Below is a small trained network, with its code and all its weights. Each question gives an input and a class and asks what happens when units are switched off, that is, made to give their printed mean instead of their output.

import numpy as np


def w(rows, s, z=0):
    codes = np.array(rows[::2]) - 128.0
    scale = np.full(codes.shape[1], s)
    scale[-1] = z or s
    return codes * scale


def f(y):
    return np.maximum(y, 0)


def log_softmax(a):
    a = a - a.max(-1, keepdims=True)
    return a - np.log(np.exp(a).sum(-1, keepdims=True))


def net(x, mask):
    res = np.array(x, float).reshape(1, 4) / 4 @ E
    y = f(res @ A[0][:, :-1].T + A[0][:, -1])
    res = res + np.where(mask, y, B[0][:, -1]) @ B[0][:, :-1]
    return log_softmax(res[-1] @ U[:, :-1].T + U[:, -1])


A, B = {}, {}
E = w([
[192,84,205,146,79,75,54,148,39],'x0',
[161,75,102,204,135,182,86,11,152],'x1',
[169,83,62,101,110,29,188,110,148],'x2',
[21,45,157,127,188,72,81,129,158],'x3',
],0.011)
A[0] = w([
[163,86,78,111,94,10,202,98,127,95],'n0',
[133,187,81,116,168,149,186,94,164,115],'n1',
[106,172,168,59,122,93,153,219,93,17],'n2',
[25,57,133,163,185,45,92,133,120,11],'n3',
[229,188,104,157,88,156,158,153,96,14],'n4',
[203,101,208,139,25,62,54,113,46,19],'n5',
[95,183,169,177,132,207,82,180,78,82],'n6',
[178,73,74,124,81,78,163,147,135,3],'n7',
[165,98,120,228,124,147,88,22,134,44],'n8',
],0.012,0.0066)
B[0] = w([
[171,84,203,175,165,175,119,154,141,224],'n0',
[79,174,151,89,127,140,113,80,164,184],'n1',
[128,176,158,184,144,20,196,77,83,204],'n2',
[149,214,119,115,63,202,74,77,56,219],'n3',
[154,195,104,97,63,166,72,165,25,195],'n4',
[101,198,116,66,115,122,140,118,247,251],'n5',
[218,74,173,170,213,145,97,182,174,195],'n6',
[174,117,161,182,153,158,109,189,156,173],'n7',
[101,148,170,176,153,36,199,93,60,216],'n8',
],0.012,0.018)
U = w([
[147,169,160,196,116,8,219,101,49,92],'0',
[176,201,130,120,20,197,21,128,24,83],'1',
[107,197,123,90,110,162,168,103,254,193],'2',
[207,92,189,217,171,181,82,174,151,95],'3',
[149,130,127,85,111,114,120,122,158,251],'4',
[73,50,23,96,117,91,118,173,167,105],'5',
[77,25,78,98,92,128,146,163,159,103],'6',
[119,57,38,55,102,93,135,149,121,104],'7',
],0.0096,0.023)

Each question gives the input, the list of numbers given to net, and the class t.
The units are the neurons (one row each of A and B). Each row of codes is followed by its name. A weight is (code - 128) times the scale printed after its matrix; where a second scale follows, it is the last column's (A, B and U).
mask holds one flag per neuron, in row order. A switched-off neuron (its flag False) gives its mean, the last column of its row in B, instead of its output. The means were averaged over made-up inputs and are rounded, as every weight is.
A unit's drop is (log p(t) with every unit on - log p(t) with that unit switched off) / (log p(t) with every unit on - log p(t) with every unit switched off).
The circuit of an input: a set's keep is (log p(t) with only the set's units on - log p(t) with every unit switched off) / (log p(t) with every unit on - log p(t) with every unit switched off). Starting from all 9 units, units are removed one at a time, each time the one whose removal leaves the highest keep (on an exact tie, the one counted first), for as long as the keep stays at least 0.8.
circuit, biggest first: the units of the circuit, biggest drop first
most important unit: the unit with the biggest drop
k most important neurons: the k neurons with the biggest drops, biggest first
drop of u: that unit's drop, to one decimal
input [-5,-1,8,1], class 3: most important unit -> n0
input [-6,2,7,-5], class 3: 3 most important neurons -> [n0, n5, n7]
input [4,1,-4,-2], class 2: 3 most important neurons -> [n5, n0, n7]
input [-6,1,4,7], class 1: 2 most important neurons -> [n3, n5]
input [6,-1,5,-4], class 2: 3 most important neurons -> [n5, n3, n6]
input [1,4,7,-8], class 1: 2 most important neurons -> [n4, n6]
input [-3,6,-5,-5], class 0: 2 most important neurons -> [n8, n3]
input [3,-8,-7,-2], class 0: 2 most important neurons -> [n2, n0]
input [-3,3,-4,-3], class 3: 2 most important neurons -> [n5, n3]
input [-4,5,-7,8], class 1: 2 most important neurons -> [n3, n0]
input [-7,-3,4,7], class 1: 2 most important neurons -> [n3, n5]
input [4,0,5,4], class 3: 3 most important neurons -> [n0, n4, n7]
input [-1,8,-6,1], class 0: drop of n8 -> 1.9
input [2,-4,5,-8], class 1: circuit, biggest first -> [n4]
input [-5,4,-6,0], class 3: drop of n2 -> 0.3
input [4,7,-4,1], class 0: drop of n8 -> 1.9
